 -2   1 -14  -9  -1 -33  16   1  -7  14   0 -17  -7   4  -3   1 -12  -4  -6  -6  -6   2   5   6 -10  -7  -8 -10  -7 -12 -> N.[104]
 -3  -4   5   6  -8 -15   8   2   2   4   3   4  -7 -14  13  -1  14 -10  -2   3  14  -9  32 -20   0   7  -1  15  -1   6 -> Q.[87]
 -3  11  17   2 -13 -18   5  18  -1  -2   1  -3   6 -11   6   5   8 -15   2   6  14   2  23  16  -9   8   3   8   0  13 -> Q.[83]
-6 -8  4 -5 -6  0  5  3 13 10 -4  2 -8 -2  8  6 12  0  5 14 -2  1 28 -1  0 -5  1 -9 10  5 -> V.[96]
 -3 -11  -3   1   9   3  -7 -12   5 -19  19  10 -10  -1   8 -10   5   0  -8  -9   2   1  27 -19  -3   0   4   1   5   1 -> G.[93]
-10   3  20  -8  -6 -25  -4   6  -5   1 -12 -11   3 -15  -5   0  16   1   4   4   7   1  14  19  -3  17 -21  15   5  -2 -> Q.[83]
 -7  -9  -1  10 -12   3  -7  20  -5   4 -27  -2 -31   4  -4 -13  12   0   5  30 -14 -24  19 -19  29  -6  -9  -3  -7  -5 -> V.[102]
  2  -4 -15  -1  15  19  -3   4   0  -9  18  18 -14   1  12 -17   1 -11 -10  -4 -10 -14  17 -18 -11  -5   3   0  -1   1 -> G.[86]
  6 -11   8   1   6   7   3  -6  14   5   6   8  -1   1   5  -4  10  -8  -1  -1   1  -1  32  -3   3  10   1  16   1   3 -> G.[93]
 -4  -5  21  -2  -2 -22  14  10   9  10  10  -1  13 -14  23   8  24 -48   8  -2   0   5  44  35 -20  13  15  28  15  19 -> Q.[87]
 -2 -14   1  -4 -17   6   6   1   8  12 -12   2  -2  -1  -2  14  12   4  -2  12  -1   7  11   2   9  -6  13  -7   7   6 -> V.[107]
 -5   6  10   0  -6 -30   3  15 -10  -9   0  -8   0  -7   4   5  12  -9   1  -8   7  -5  34   9 -16   8  -6  22   6   4 -> Q.[83]
-15 -17  -3  -6 -13   3  -4  12   7   4  -9  -3 -19  -3   1   1   9   0   3  16 -19  -9  22 -12  -3  -4  -4  -5  17   5 -> V.[102]
 12  -9 -17  15   0  13  14   3   8  -3  28  25 -20  11  16 -17   3 -27 -11  -7 -13 -15  39 -31   6  -8   8  -5 -13 -20 -> G.[93]
 -3  -7  -4  -4 -12   7  -2  14   9  11  -4  -1  -9   1   5   1  12  -8   1  21 -17 -11  24  -6   6  -9   8  -7   4   0 -> V.[102]
  0  -4  -1   6 -19   5  18  13   6  10 -18   2  -7  -4   2   9   6   2   5  15  -6  -2  11 -12  10  -8  16  -1   4   8 -> V.[107]
 15 -14   9   6   0  25   3   0  -2  -5  11  19  -4   3   3  -4  13 -10 -16   3   3 -12  13 -10  18   3  24  11  -6  -2 -> G.[109]
  3  15   9  10 -19 -33  22  24   0  11   5   9  -7  -3  14   1  26 -38  -2  10  -5  -4  44   2  -7  -5  11  15  -6   7 -> Q.[87]
 -3 -16   6  -3 -13   5   5  11  10  15  -6  -4  -5  -1   9   4  18  -7   6  17  20  -1  22   6   3   5  10   7  14   6 -> V.[102]
 -7 -15   7  -6  -9  -1   2   7   8  17  -2 -10 -31 -15  13  -2  13   1   4  24 -10 -18  21 -16   7  -1  -6   3   8   6 -> V.[102]
 -2  -2   8   6  -2 -15   3   3 -12   4 -30 -13  -5  -8   1  -4  12  -1   9   1  11   0   7   4   1   9  -8  15   0   5 -> Q.[87]
 -8  -9   4  -5 -10  12 -10   1   4   6 -13 -10  -6  -8  -7  -1   3  17   5  14  -3 -13 -13  -4   8   3  -9  -7   3   2 -> V.[107]
-12 -21  -5  -6 -15  10  -9   5  17   8  -5   5 -13  -9   5  13  10 -13   4   6 -20   0  36  -9   1  -2  -7 -13   3   3 -> V.[96]
  3  -5  14  -1  12   9   2  -9   8 -11   2  15  -3  -7   9  -3   4  -1  -1   2   1  -3   3  -7  21  11   3  13  -5  -2 -> G.[109]
 -3   3  15  -1  -5 -25  -7  12  -8   0 -19 -16  -1 -12  -7   8   3  -5  23  -4   7 -11   6   1   0  18 -10  25  -1  -2 -> Q.[100]
 -2 -13  -5  11   8   0  -5   1   6  -3   4  25 -21  -1  12 -15   2 -11   1   5 -10 -12  41 -29  -1  -7   6   7  -2  -6 -> G.[109]
  0  12 -14   5  -7 -26  30  18  -8  10 -10 -15  -7  16  -5   3 -11  -3  -7  -3  -5  -4 -20  -4  10  -8   1  -6 -11 -12 -> N.[92]
  3   9  12  11 -16 -32   5   2  -6   4 -10  -3  -9   4  -5  -4   9  -5   2   3   3  -2   9   2  15   8 -14  14 -14  -7 -> Q.[83]
  2   3   3   4  -7 -23  10  16  -4   0 -18   7  -4  -4  -3   4  10  -8   2  -2 -11  -4  19  -6  -8   3 -10  18   4   7 -> Q.[100]
 -3   8 -21  -1  -8 -31  19   2 -16  11   6 -26  -9  17 -13 -13 -13   1 -14 -12  -7  12   2 -12  -8   5 -14  -7  -7  -5 -> N.[104]
  2 -19   2  -2  29  18  -5   0  10  -3  19   5   1  -6  15  -6  18 -11   4  -1   2 -13  33  -4   2   1  -6  19   9   4 -> G.[86]
 -2   5  -9   2  -3 -32  25  12 -14   7  -8 -15  -1   7  -2   4  -8  -5  -5  -6   4   3  -4  -3   1  -5  -5  -2  -9  -8 -> N.[92]
  4   5  -9   0   5 -28  23   0 -10  -2   5  -8   2  17  -2  -8  -4  -2  -9  -6  -1  15   8  19 -18 -11  11   3   3  -2 -> N.[89]
 -5 -15  -4  -6  -5   1   6  15   7  14  -5   6 -14  -2  12  -6  16 -11  -5  24 -17 -12  39  -8   6 -13  13  -2  10   2 -> V.[102]
 12  19 -20  11 -12 -44  34  23 -17  15 -10 -19 -13  24  -8 -21  -5 -13 -12   4 -11 -13   0 -10   5  -8 -13   5 -11 -14 -> N.[104]
  1   8 -18  -8   2 -25  23   3  -9   6   9 -12   3  11  -9  -7  -8   6  -7 -22  -2   6  -3  10 -13  -6  -3   6   8   0 -> N.[89]
 -9 -27 -10  -6  16  13 -14 -13   4 -15  16  -1 -15   2   4 -15  13  11   0  -5   1 -10  23 -30  -4  -7 -19  -6  12  -5 -> G.[86]
  9   7 -11   4   1 -22  30  12  -9  17   3 -19  -1  18   5  -7  -1 -18  -9  10  -6   7  13  23 -13  -4  12   7   2   8 -> N.[104]
 -4 -19   1 -15 -10  12  -5   6   7  13  -9 -11 -12 -15   5  22  12  -2   6  14  -2  -7  21  -1  10   3   4  -7   3   1 -> V.[96]
 -7 -10   5   5  12 -30  -4 -14  11  -6  15  17  -7  -2  12 -13   5 -14  -2  -3  -5  -2  35 -12 -10   8   0  14   7   0 -> G.[109]
 -7   5  15   4 -14 -25  10  14  -4   5 -22  -1 -14 -13   9   1   9 -11   8  20  -4  -5  16  10  10  11   2  16  -2  -1 -> Q.[87]
